Below is a small trained network, with its code and all its weights. Each question gives an input and a class and asks what happens when units are switched off, that is, made to give their printed mean instead of their output.

import numpy as np


def w(rows, s, z=0):
    codes = np.array(rows[::2]) - 128.0
    scale = np.full(codes.shape[1], s)
    scale[-1] = z or s
    return codes * scale


def f(y):
    return y / 2 * (1 + np.tanh(0.7978845608 * (y + 0.044715 * y**3)))


def log_softmax(a):
    a = a - a.max(-1, keepdims=True)
    return a - np.log(np.exp(a).sum(-1, keepdims=True))


def net(x, mask):
    res = np.array(x, float).reshape(1, 2) / 4 @ E
    y = f(res @ A[0][:, :-1].T + A[0][:, -1])
    res = res + np.where(mask, y, B[0][:, -1]) @ B[0][:, :-1]
    return log_softmax(res[-1] @ U[:, :-1].T + U[:, -1])


A, B = {}, {}
E = w([
[83,118,84,64,255,181,175,122,71,108],'x0',
[205,98,99,166,105,103,210,42,49,190],'x1',
],0.017)
A[0] = w([
[166,106,103,167,81,138,96,163,131,187,77],'n1',
[187,119,144,178,28,80,132,86,109,145,126],'n2',
[145,80,28,112,245,147,206,127,90,150,126],'n3',
[149,81,88,169,101,147,149,112,82,166,91],'n4',
[160,113,121,168,107,124,161,93,35,171,124],'n5',
[129,168,117,120,75,103,76,127,207,117,93],'n6',
[113,147,99,85,92,72,149,151,125,164,253],'n7',
],0.011,0.013)
B[0] = w([
[116,103,206,133,136,210,102,114,59,61,171],'n1',
[105,39,166,141,106,77,175,80,157,103,252],'n2',
[85,78,137,190,97,114,202,114,76,132,248],'n3',
[53,107,97,89,139,216,89,159,213,23,185],'n4',
[83,162,51,48,114,160,102,155,195,133,224],'n5',
[38,75,116,130,124,183,158,117,100,92,200],'n6',
[186,197,119,128,87,34,254,215,208,236,205],'n7',
],0.013,0.021)
U = w([
[67,142,77,69,161,172,109,195,193,61,136],'0',
[114,61,149,186,97,112,155,100,88,94,81],'1',
[185,157,95,153,105,36,168,200,169,254,254],'2',
[147,119,132,99,150,125,95,124,122,136,81],'3',
[162,182,126,133,120,124,99,121,113,86,79],'4',
[198,167,81,146,117,139,102,160,139,119,72],'5',
],0.013,0.0076)

Each question gives the input, the list of numbers given to net, and the class t.
The units are the neurons (one row each of A and B). Each row of codes is followed by its name. A weight is (code - 128) times the scale printed after its matrix; where a second scale follows, it is the last column's (A, B and U).
mask holds one flag per neuron, in row order. A switched-off neuron (its flag False) gives its mean, the last column of its row in B, instead of its output. The means were averaged over made-up inputs and are rounded, as every weight is.
A unit's drop is (log p(t) with every unit on - log p(t) with that unit switched off) / (log p(t) with every unit on - log p(t) with every unit switched off).
The circuit of an input: a set's keep is (log p(t) with only the set's units on - log p(t) with every unit switched off) / (log p(t) with every unit on - log p(t) with every unit switched off). Starting from all 7 units, units are removed one at a time, each time the one whose removal leaves the highest keep (on an exact tie, the one counted first), for as long as the keep stays at least 0.8.
units of the circuit, in order: the units of the circuit, biggest drop first
top k neurons: the k neurons with the biggest drops, biggest first
drop when u is switched off: that unit's drop, to one decimal
input [6,2], class 1: top neuron => n3
input [-2,4], class 0: top 2 neurons => n4, n5
input [2,3], class 2: units of the circuit, in order => n6, n1
input [2,-2], class 2: units of the circuit, in order => n4, n6
input [3,3], class 2: units of the circuit, in order => n6, n1
input [7,-4], class 1: top 2 neurons => n3, n5
input [5,5], class 0: top 4 neurons => n5, n4, n2, n1
input [5,6], class 0: top 3 neurons => n5, n4, n2
input [-5,5], class 0: top 3 neurons => n5, n4, n3
input [6,-5], class 1: top 3 neurons => n5, n3, n4
input [-3,2], class 2: top 3 neurons => n3, n7, n6
input [-7,-6], class 1: top 3 neurons => n5, n4, n6
input [-6,-4], class 1: top 2 neurons => n5, n6
input [-6,8], class 0: units of the circuit, in order => n4
input [3,2], class 2: top 3 neurons => n2, n6, n1
input [6,-4], class 1: top 2 neurons => n5, n3
input [7,2], class 1: drop when n3 is switched off => 3.0
input [0,6], class 0: drop when n5 is switched off => 0.6
input [-1,4], class 0: drop when n5 is switched off => 0.3
input [7,7], class 0: units of the circuit, in order => n5
